Below is a small trained network, with its code and all its weights. Each question gives an input and a target symbol and asks what happens when units are switched off, that is, made to give their printed mean instead of their output.

import numpy as np


def w(rows, s, z=0):
    codes = np.array(rows[::2]) - 128.0
    scale = np.full(codes.shape[1], s)
    scale[-1] = z or s
    return codes * scale


def softmax(a):
    e = np.exp(a - a.max(-1, keepdims=True))
    return e / e.sum(-1, keepdims=True)


def log_softmax(a):
    a = a - a.max(-1, keepdims=True)
    return a - np.log(np.exp(a).sum(-1, keepdims=True))


def net(x, mask):
    ids = ['ΞΦαδεπτ'.index(c) for c in x.split()]
    T = len(ids)
    res = E[ids] + P[:T]
    u = 0
    for l in range(3):
        r = res
        for j in range(3):
            rows = slice(3 * j, 3 * j + 3)
            q, k, v = (r @ M[l][rows].T for M in (Q, K, V))
            z = softmax(np.where(np.tri(T) > 0, q @ k.T / 3**0.5, -1e9)) @ v
            o = O[l][rows]
            res = res + np.where(mask[u + j], z, o[:, -1]) @ o[:, :-1]
        u += 3
    return log_softmax(res[-1] @ U[:, :-1].T + U[:, -1])


Q, K, V, O = {}, {}, {}, {}
E = w([
[95,164,133],'Ξ',
[92,171,121],'Φ',
[94,173,131],'α',
[88,200,60],'δ',
[98,151,249],'ε',
[159,75,100],'π',
[177,63,13],'τ',
],0.016)
P = w([
[48,2,114],'0',
[55,41,98],'1',
[74,59,123],'2',
[228,130,179],'3',
[180,154,108],'4',
[177,177,105],'5',
[204,198,132],'6',
[209,210,139],'7',
[224,232,151],'8',
[238,237,192],'9',
[226,240,173],'10',
[234,246,172],'11',
],0.008)
Q[0] = w([
[177,74,90],'L0H0',
[103,164,116],'L0H0',
[154,142,159],'L0H0',
[42,122,81],'L0H1',
[5,126,163],'L0H1',
[119,220,60],'L0H1',
[39,205,120],'L0H2',
[142,47,170],'L0H2',
[127,86,144],'L0H2',
],0.013)
K[0] = w([
[100,109,120],'L0H0',
[120,146,107],'L0H0',
[80,99,121],'L0H0',
[63,105,91],'L0H1',
[1,113,123],'L0H1',
[75,235,71],'L0H1',
[73,203,73],'L0H2',
[175,76,102],'L0H2',
[107,91,138],'L0H2',
],0.013)
V[0] = w([
[51,64,153],'L0H0',
[167,115,147],'L0H0',
[2,88,68],'L0H0',
[205,167,139],'L0H1',
[110,111,191],'L0H1',
[154,136,137],'L0H1',
[131,126,169],'L0H2',
[54,82,177],'L0H2',
[101,235,24],'L0H2',
],0.009)
O[0] = w([
[54,72,49,180],'L0H0',
[195,228,61,95],'L0H0',
[53,109,22,237],'L0H0',
[39,138,57,142],'L0H1',
[156,123,202,98],'L0H1',
[127,88,89,127],'L0H1',
[156,150,210,103],'L0H2',
[106,95,162,123],'L0H2',
[128,124,253,254],'L0H2',
],0.0062,0.0039)
Q[1] = w([
[74,177,109],'L1H0',
[42,119,95],'L1H0',
[214,155,48],'L1H0',
[235,19,174],'L1H1',
[179,151,129],'L1H1',
[136,247,72],'L1H1',
[147,115,128],'L1H2',
[171,98,147],'L1H2',
[171,161,111],'L1H2',
],0.011)
K[1] = w([
[144,180,83],'L1H0',
[178,129,96],'L1H0',
[133,100,194],'L1H0',
[138,4,162],'L1H1',
[87,134,160],'L1H1',
[213,202,82],'L1H1',
[116,151,101],'L1H2',
[144,116,129],'L1H2',
[163,158,115],'L1H2',
],0.011)
V[1] = w([
[183,90,115],'L1H0',
[189,112,116],'L1H0',
[140,67,119],'L1H0',
[191,110,198],'L1H1',
[141,54,169],'L1H1',
[164,188,111],'L1H1',
[131,122,75],'L1H2',
[158,102,204],'L1H2',
[86,2,142],'L1H2',
],0.013)
O[1] = w([
[217,210,34,92],'L1H0',
[196,134,123,66],'L1H0',
[211,190,70,165],'L1H0',
[131,154,134,23],'L1H1',
[247,117,6,95],'L1H1',
[107,44,140,97],'L1H1',
[90,155,111,168],'L1H2',
[181,162,116,52],'L1H2',
[39,255,87,254],'L1H2',
],0.0076,0.009)
Q[2] = w([
[148,167,177],'L2H0',
[183,116,124],'L2H0',
[75,108,155],'L2H0',
[218,6,52],'L2H1',
[127,138,92],'L2H1',
[153,49,102],'L2H1',
[109,88,109],'L2H2',
[105,179,161],'L2H2',
[51,128,70],'L2H2',
],0.011)
K[2] = w([
[123,165,173],'L2H0',
[109,66,118],'L2H0',
[123,194,206],'L2H0',
[43,224,108],'L2H1',
[115,149,30],'L2H1',
[54,250,160],'L2H1',
[150,225,182],'L2H2',
[245,134,165],'L2H2',
[126,99,113],'L2H2',
],0.011)
V[2] = w([
[108,201,145],'L2H0',
[74,114,64],'L2H0',
[87,129,123],'L2H0',
[174,244,135],'L2H1',
[108,23,67],'L2H1',
[118,51,46],'L2H1',
[185,242,178],'L2H2',
[73,141,217],'L2H2',
[112,191,132],'L2H2',
],0.011)
O[2] = w([
[166,115,95,251],'L2H0',
[151,15,163,227],'L2H0',
[194,85,160,193],'L2H0',
[47,163,109,167],'L2H1',
[209,135,151,117],'L2H1',
[254,188,151,152],'L2H1',
[140,125,74,161],'L2H2',
[125,149,47,154],'L2H2',
[155,153,121,233],'L2H2',
],0.0078,0.016)
U = w([
[163,73,11,55],'Ξ',
[136,65,79,182],'Φ',
[110,80,112,214],'α',
[84,46,198,139],'δ',
[65,201,83,49],'ε',
[105,192,177,254],'π',
[162,156,181,21],'τ',
],0.012,0.0072)

Each question gives the input, a string of symbols that net reads in full, and the target symbol t.
The units are the heads (3 rows each of Q, K, V and O). Each row of codes is followed by its name. A weight is (code - 128) times the scale printed after its matrix; where a second scale follows, it is the last column's (O and U).
mask holds one flag per head, layer by layer. A switched-off head (its flag False) gives its mean, the last column of its rows in O, instead of its output. The means were averaged over made-up inputs and are rounded, as every weight is.
A unit's drop is (log p(t) with every unit on - log p(t) with that unit switched off) / (log p(t) with every unit on - log p(t) with every unit switched off).
The circuit of an input: a set's keep is (log p(t) with only the set's units on - log p(t) with every unit switched off) / (log p(t) with every unit on - log p(t) with every unit switched off). Starting from all 9 units, units are removed one at a time, each time the one whose removal leaves the highest keep (on an exact tie, the one counted first), for as long as the keep stays at least 0.8.
units of the circuit, in order: the units of the circuit, biggest drop first
unit that matters most: the unit with the biggest drop
which heads matter: for each layer, one digit per head in row order, 1 if its drop is at least 0.15 and else 0, layers parted by /
input α τ τ ε α Φ, target ε: unit that matters most : L1H2
input τ Φ Ξ δ π π ε π Φ α π, target δ: units of the circuit, in order : [L1H2; L1H0; L0H0]
input δ α τ Φ ε α π ε δ Φ α, target δ: which heads matter : 110 / 111 / 010
input ε π Ξ, target π: units of the circuit, in order : [L2H2; L0H2; L2H1; L1H2]
input ε ε α Φ τ Φ, target τ: units of the circuit, in order : [L2H1; L0H2]
input ε ε π Ξ ε Φ ε ε Ξ, target ε: units of the circuit, in order : [L1H2; L2H0; L2H1]
input ε Ξ δ, target ε: which heads matter : 010 / 011 / 010
input ε α δ π ε Ξ τ Ξ, target τ: units of the circuit, in order : [L2H1; L1H2; L0H2]
input π α α, target π: units of the circuit, in order : [L2H2; L2H1; L1H2; L1H1]
input π ε α Φ π Φ τ Ξ π Ξ δ Φ, target δ: units of the circuit, in order : [L1H2; L1H1]
input δ Φ Φ Ξ Φ ε Φ τ α, target τ: units of the circuit, in order : [L2H1; L1H2]
input π π τ ε ε, target τ: which heads matter : 111 / 110 / 111
input τ α π π τ δ Ξ α δ τ, target α: which heads matter : 011 / 111 / 010
input Ξ ε τ α ε, target τ: unit that matters most : L1H1
input δ π δ, target π: which heads matter : 011 / 111 / 011
input α Ξ ε π τ Φ, target τ: units of the circuit, in order : [L2H1; L0H2; L1H0]
input τ ε Φ α, target ε: which heads matter : 110 / 001 / 010
input π π ε π ε α Φ ε α, target ε: units of the circuit, in order : [L1H2; L2H0; L2H1; L0H1]
input δ δ α, target δ: which heads matter : 000 / 100 / 100
input π Φ π Φ π δ δ π π ε Ξ Ξ, target ε: which heads matter : 101 / 111 / 111
